Below are the code and all the weights of a small trained network. Each question names an input and a class and asks about switching units off, where a switched-off unit gives its printed mean instead of its output.

import numpy as np


def w(rows, s, z=0):
    codes = np.array(rows[::2]) - 128.0
    scale = np.full(codes.shape[1], s)
    scale[-1] = z or s
    return codes * scale


def norm(h):
    return h / np.sqrt((h * h).mean(-1, keepdims=True) + 1e-5)


def f(y):
    return np.maximum(y, 0)


def log_softmax(a):
    a = a - a.max(-1, keepdims=True)
    return a - np.log(np.exp(a).sum(-1, keepdims=True))


def net(x, mask):
    res = np.array(x, float).reshape(1, 7) / 4 @ E
    u = 0
    for l in range(3):
        y = f(norm(res) @ A[l][:, :-1].T + A[l][:, -1])
        res = res + np.where(mask[u : u + 12], y, B[l][:, -1]) @ B[l][:, :-1]
        u += 12
    return log_softmax(norm(res)[-1] @ U[:, :-1].T + U[:, -1])


A, B = {}, {}
E = w([
[117,119,38,53,185,157],'x0',
[92,28,129,96,167,170],'x1',
[164,103,123,111,108,119],'x2',
[119,132,227,78,193,109],'x3',
[174,113,115,167,136,250],'x4',
[207,98,118,175,196,79],'x5',
[74,148,125,105,159,93],'x6',
],0.0026)
A[0] = w([
[59,112,92,45,140,165,58],'0.n1',
[121,141,195,115,51,137,130],'0.n2',
[181,209,90,88,160,95,115],'0.n3',
[176,61,71,142,199,168,7],'0.n4',
[153,82,53,141,187,158,2],'0.n5',
[109,52,11,100,73,89,150],'0.n6',
[117,81,179,104,135,147,105],'0.n7',
[152,99,99,126,51,250,90],'0.n8',
[223,100,253,180,160,166,119],'0.n9',
[159,164,112,243,27,90,89],'0.n10',
[138,234,248,142,183,171,69],'0.n11',
[175,72,64,175,186,189,99],'0.n12',
],0.0041,0.0028)
B[0] = w([
[123,104,159,253,100,114,193],'0.n1',
[132,136,76,156,203,126,198],'0.n2',
[105,162,78,138,82,122,199],'0.n3',
[231,182,132,156,236,163,174],'0.n4',
[211,126,97,112,222,153,163],'0.n5',
[183,33,123,67,94,101,245],'0.n6',
[90,156,95,148,114,123,171],'0.n7',
[115,173,59,62,131,179,250],'0.n8',
[128,43,100,152,14,55,245],'0.n9',
[124,190,205,206,89,150,253],'0.n10',
[109,66,42,110,110,63,199],'0.n11',
[229,168,121,116,177,155,229],'0.n12',
],0.0044,0.0024)
A[1] = w([
[153,167,74,127,74,105,80],'1.n1',
[163,83,94,129,69,252,92],'1.n2',
[97,163,167,93,115,89,82],'1.n3',
[148,80,87,145,71,232,75],'1.n4',
[134,72,200,124,117,174,131],'1.n5',
[150,90,215,105,173,164,82],'1.n6',
[186,95,207,207,186,154,47],'1.n7',
[115,90,180,107,60,104,72],'1.n8',
[122,101,143,155,66,240,65],'1.n9',
[24,149,174,115,168,206,35],'1.n10',
[117,81,179,139,63,254,4],'1.n11',
[172,85,197,182,139,148,87],'1.n12',
],0.0038,0.002)
B[1] = w([
[127,192,104,149,74,138,193],'1.n1',
[107,227,13,16,95,104,251],'1.n2',
[212,136,105,146,119,163,164],'1.n3',
[96,216,56,40,97,102,230],'1.n4',
[98,159,56,116,60,94,160],'1.n5',
[121,160,84,144,4,148,146],'1.n6',
[185,157,127,170,32,128,165],'1.n7',
[152,83,84,106,178,104,177],'1.n8',
[91,183,84,64,151,104,194],'1.n9',
[104,168,173,236,91,215,152],'1.n10',
[88,190,55,30,116,110,172],'1.n11',
[167,151,125,125,21,106,166],'1.n12',
],0.0032,0.0024)
A[2] = w([
[36,187,212,187,115,107,212],'2.n1',
[128,126,128,127,127,129,118],'2.n2',
[131,202,198,95,221,38,90],'2.n3',
[198,97,109,118,193,190,29],'2.n4',
[26,93,101,105,119,198,159],'2.n5',
[90,177,170,179,109,167,107],'2.n6',
[215,91,117,148,163,159,85],'2.n7',
[102,3,152,60,111,91,49],'2.n8',
[196,171,106,171,107,234,94],'2.n9',
[208,107,97,132,215,193,2],'2.n10',
[156,164,121,180,93,241,73],'2.n11',
[67,147,188,84,235,184,114],'2.n12',
],0.0043,0.0022)
B[2] = w([
[201,143,175,163,170,210,250],'2.n1',
[119,125,135,136,126,146,128],'2.n2',
[74,88,101,14,29,251,210],'2.n3',
[204,71,169,165,203,232,181],'2.n4',
[95,171,158,179,200,63,229],'2.n5',
[141,131,184,165,190,123,167],'2.n6',
[153,160,175,171,115,175,190],'2.n7',
[52,84,157,160,227,71,210],'2.n8',
[71,44,130,41,159,99,253],'2.n9',
[191,54,144,147,201,216,190],'2.n10',
[61,101,136,68,155,51,207],'2.n11',
[149,252,137,220,30,158,162],'2.n12',
],0.004,0.0021)
U = w([
[89,103,205,72,139,152,1],'0',
[105,195,25,48,78,150,181],'1',
[231,81,96,111,226,226,128],'2',
[201,128,173,210,49,82,159],'3',
[78,8,144,114,160,40,146],'4',
[79,208,201,197,154,170,132],'5',
],0.011,0.0044)

Each question gives the input, the list of numbers given to net, and the class t.
The units are the neurons (one row each of A and B). Each row of codes is followed by its name. A weight is (code - 128) times the scale printed after its matrix; where a second scale follows, it is the last column's (A, B and U).
mask holds one flag per neuron, layer by layer. A switched-off neuron (its flag False) gives its mean, the last column of its row in B, instead of its output. The means were averaged over made-up inputs and are rounded, as every weight is.
A unit's drop is (log p(t) with every unit on - log p(t) with that unit switched off) / (log p(t) with every unit on - log p(t) with every unit switched off).
The circuit of an input: a set's keep is (log p(t) with only the set's units on - log p(t) with every unit switched off) / (log p(t) with every unit on - log p(t) with every unit switched off). Starting from the 12 units with the biggest drops (on a tie, the unit counted first), units are removed one at a time, each time the one whose removal leaves the highest keep (on an exact tie, the one counted first), for as long as the keep stays at least 0.8.
circuit, biggest first: the units of the circuit, biggest drop first
most important unit: the unit with the biggest drop
top k neurons: the k neurons with the biggest drops, biggest first
top k neurons in layer l: the k neurons of layer l with the biggest drops, biggest first
drop of u: that unit's drop, to one decimal
input [3,7,2,-8,-6,-2,-1], class 4: circuit, biggest first	(0.n6; 2.n8)
input [-5,2,5,4,1,-8,2], class 5: most important unit	0.n6
input [-4,6,7,-5,-4,0,-7], class 1: top 2 neurons in layer 1	(1.n2; 1.n4)
input [-3,-4,8,-4,-3,-5,-1], class 3: circuit, biggest first	(0.n10; 1.n2)
input [-1,2,4,5,-3,-6,1], class 5: top 2 neurons	(0.n9; 0.n6)
input [-7,0,-4,6,4,6,8], class 4: top 2 neurons	(0.n11; 0.n9)
input [0,-5,0,-8,-3,3,3], class 3: circuit, biggest first	(0.n10; 1.n2)
input [-3,-3,-7,-2,-8,4,0], class 5: circuit, biggest first	(0.n9; 0.n6; 0.n10)
input [5,5,-2,1,1,-5,6], class 5: top 2 neurons	(0.n9; 1.n10)
input [6,-4,-1,6,-8,8,7], class 1: top 3 neurons	(2.n3; 0.n9; 0.n6)
input [2,-6,2,3,5,6,-2], class 3: top 2 neurons	(0.n9; 0.n8)
input [-1,-7,8,7,7,6,6], class 3: top 2 neurons in layer 2	(2.n9; 2.n11)
input [-2,4,8,6,-4,-6,8], class 5: top 2 neurons in layer 2	(2.n12; 2.n1)
input [6,4,1,6,6,-7,5], class 5: most important unit	1.n10
input [-4,1,-3,-3,-5,-7,-6], class 5: top 3 neurons in layer 0	(0.n10; 0.n2; 0.n9)
input [-8,-7,3,2,-8,-7,-5], class 5: top 2 neurons in layer 2	(2.n1; 2.n6)
input [5,-2,-1,-2,-8,1,-4], class 4: top 2 neurons in layer 0	(0.n6; 0.n8)
input [6,2,5,0,-5,0,-4], class 4: drop of 2.n8	0.2
